Below are the code and all the weights of a small trained network. Each question names an input and a class and asks about switching units off, where a switched-off unit gives its printed mean instead of its output.

import numpy as np


def w(rows, s, z=0):
    codes = np.array(rows[::2]) - 128.0
    scale = np.full(codes.shape[1], s)
    scale[-1] = z or s
    return codes * scale


def f(y):
    return y / 2 * (1 + np.tanh(0.7978845608 * (y + 0.044715 * y**3)))


def log_softmax(a):
    a = a - a.max(-1, keepdims=True)
    return a - np.log(np.exp(a).sum(-1, keepdims=True))


def net(x, mask):
    res = np.array(x, float).reshape(1, 7) / 4 @ E
    y = f(res @ A[0][:, :-1].T + A[0][:, -1])
    res = res + np.where(mask, y, B[0][:, -1]) @ B[0][:, :-1]
    return log_softmax(res[-1] @ U[:, :-1].T + U[:, -1])


A, B = {}, {}
E = w([
[139,83,160,82,102,166,89],'x0',
[101,132,21,18,254,150,170],'x1',
[43,169,187,159,173,197,140],'x2',
[127,143,144,192,16,162,167],'x3',
[98,128,151,182,204,187,65],'x4',
[166,123,201,115,166,82,142],'x5',
[58,116,164,154,151,151,82],'x6',
],0.0083)
A[0] = w([
[87,165,206,110,125,93,164,251],'neuron 0',
[235,103,223,138,174,109,96,238],'neuron 1',
[193,126,107,124,123,167,101,110],'neuron 2',
[69,220,124,189,137,98,208,201],'neuron 3',
[153,198,131,114,222,254,110,208],'neuron 4',
[85,208,62,151,118,87,121,240],'neuron 5',
],0.0095,0.0028)
B[0] = w([
[164,44,167,203,47,103,97,195],'neuron 0',
[148,201,117,148,121,102,106,239],'neuron 1',
[156,121,78,94,148,145,98,141],'neuron 2',
[152,61,161,200,146,154,246,210],'neuron 3',
[111,113,149,141,219,171,80,255],'neuron 4',
[107,23,109,143,140,156,173,180],'neuron 5',
],0.011,0.0087)
U = w([
[38,119,201,221,173,164,199,9],'0',
[171,143,60,212,126,115,236,76],'1',
[66,160,77,91,217,191,113,252],'2',
[240,228,209,155,3,76,81,153],'3',
],0.0068,0.0036)

Each question gives the input, the list of numbers given to net, and the class t.
The units are the neurons (one row each of A and B). Each row of codes is followed by its name. A weight is (code - 128) times the scale printed after its matrix; where a second scale follows, it is the last column's (A, B and U).
mask holds one flag per neuron, in row order. A switched-off neuron (its flag False) gives its mean, the last column of its row in B, instead of its output. The means were averaged over made-up inputs and are rounded, as every weight is.
A unit's drop is (log p(t) with every unit on - log p(t) with that unit switched off) / (log p(t) with every unit on - log p(t) with every unit switched off).
The circuit of an input: a set's keep is (log p(t) with only the set's units on - log p(t) with every unit switched off) / (log p(t) with every unit on - log p(t) with every unit switched off). Starting from all 6 units, units are removed one at a time, each time the one whose removal leaves the highest keep (on an exact tie, the one counted first), for as long as the keep stays at least 0.8.
units of the circuit, in order: the units of the circuit, biggest drop first
unit that matters most: the unit with the biggest drop
top k neurons: the k neurons with the biggest drops, biggest first
drop when u is switched off: that unit's drop, to one decimal
input [-3,-4,-1,0,8,6,6], class 3: unit that matters most -> neuron 1
input [0,-4,2,1,8,3,-4], class 3: units of the circuit, in order -> [neuron 1; neuron 5]
input [2,-5,0,-4,7,1,8], class 3: units of the circuit, in order -> [neuron 1; neuron 3]
input [5,3,-1,8,6,2,-6], class 2: units of the circuit, in order -> [neuron 0; neuron 3]
input [-6,6,3,7,4,-7,-3], class 0: units of the circuit, in order -> [neuron 3; neuron 4]
input [2,0,-1,1,8,8,5], class 3: top 4 neurons -> [neuron 1; neuron 3; neuron 5; neuron 0]
input [5,3,2,6,-3,4,-8], class 3: units of the circuit, in order -> [neuron 3; neuron 5]
input [5,3,0,5,7,-1,7], class 2: units of the circuit, in order -> [neuron 3; neuron 0]
input [-6,6,3,0,3,0,1], class 0: top 2 neurons -> [neuron 3; neuron 5]
input [0,-3,-1,-2,8,1,-3], class 3: top 3 neurons -> [neuron 1; neuron 5; neuron 3]
input [-4,8,6,1,-5,-1,-3], class 0: top 2 neurons -> [neuron 3; neuron 4]
input [8,-7,1,-7,5,4,8], class 3: drop when neuron 1 is switched off -> 0.2
input [-6,3,5,-5,-2,-8,5], class 0: drop when neuron 5 is switched off -> 0.2
input [-7,-5,-4,5,-5,-1,1], class 1: drop when neuron 1 is switched off -> 0.0
